Each row has a name. Each question is about the rows just above it.

(16): [-51  34  -3  14 -51]
(27): [ 12  19   4 -14  12]
(135): [ 12   2   5 -14  12]
(58): [-14   3   4   4 -15]
Right after [34] comes	[-3]
The entry that follows [2]:	[5]
Which row holds [ 12  19   4 -14  12]?	(27)
Right after [3] comes	[4]

(86): [-35  10 -25  42  41  19 -27   9 -27 -26 -23  20 -24  38 -24  36   9  18
  16  19  40  14 -24]
(13): [-17  24 -29  21  23  36 -29  34 -27 -29 -18 -17 -27  22 -23  21  30  34
  38  38  15  31 -25]
(82): [-10 -23   0  27  29 -26   3 -26  17   7 -10  24  15  27  18  23 -31 -19
 -22 -14  25 -24  12]
(213): [-38  18 -33  39  37  15 -34  11 -23 -33 -30  21 -26  45 -28  45  11  26
  26  20  41  17 -33]
(6): [  1 -32  18   7   4 -33  16 -32  22  15  -2  23  19  13  25  16 -32 -28
 -39 -30   8 -33  35]
(68): [ 27  27   9 -39 -32  22  12 -22  -4   5  28 -34  -2 -38  -5 -29  18  14
   5  14 -32  18   0]
(48): [ 23 -32  32 -22 -20 -35  26 -33  23  25  14  23  31 -20  31 -27 -34 -40
 -34 -33  20 -35  33]
(156): [ 29 -13  26 -36 -40 -15  28 -22  25  28  27 -23  23 -39  20 -42 -18 -23
 -32 -21 -39 -16  31]
(49): [ 25 -30  26 -25 -23 -33  28 -34  22  32  18  12  27 -24  28 -20 -30 -37
 -31 -33 -23 -34  25]
(162): [-31 -19 -18  30  42 -11 -17 -19  -3 -17 -26  31  -2  43  -3  37 -20 -10
  -1  -4  36 -11  -2]
(45): [-30 -20 -17  41  37 -18 -22 -22   4 -14 -26  31   2  40  -4  40 -22 -11
  -6  -9  32 -13   8]
(25): [  0 -33  16   4  11 -28  22 -41  23  22   1  30  31 -32  24  11 -32 -38
 -33 -35   9 -31  29]
Whose row is [  0 -33  16   4  11 -28  22 -41  23  22   1  30  31 -32  24  11 -32 -38
 -33 -35   9 -31  29]?	(25)
Where do [-17  24 -29  21  23  36 -29  34 -27 -29 -18 -17 -27  22 -23  21  30  34
  38  38  15  31 -25] appear?	(13)
Which row holds [-30 -20 -17  41  37 -18 -22 -22   4 -14 -26  31   2  40  -4  40 -22 -11
  -6  -9  32 -13   8]?	(45)
[-38  18 -33  39  37  15 -34  11 -23 -33 -30  21 -26  45 -28  45  11  26
  26  20  41  17 -33] is in which row?	(213)
Which row holds [-35  10 -25  42  41  19 -27   9 -27 -26 -23  20 -24  38 -24  36   9  18
  16  19  40  14 -24]?	(86)
Whose row is [ 25 -30  26 -25 -23 -33  28 -34  22  32  18  12  27 -24  28 -20 -30 -37
 -31 -33 -23 -34  25]?	(49)

(23): [ 21 -13   4 -18 -45  22   1  21   2  20 -11  -4 -12]
(124): [  1 -35  -8  22 -19  11  -9  29  -7  20  24   2   0]
(61): [  1 -35  -8  22 -19  11  -9  29  -7  20  24   5  -1]
What comes right after [4] in the named rows?	[-18]
The entry that follows [-18]:	[-45]

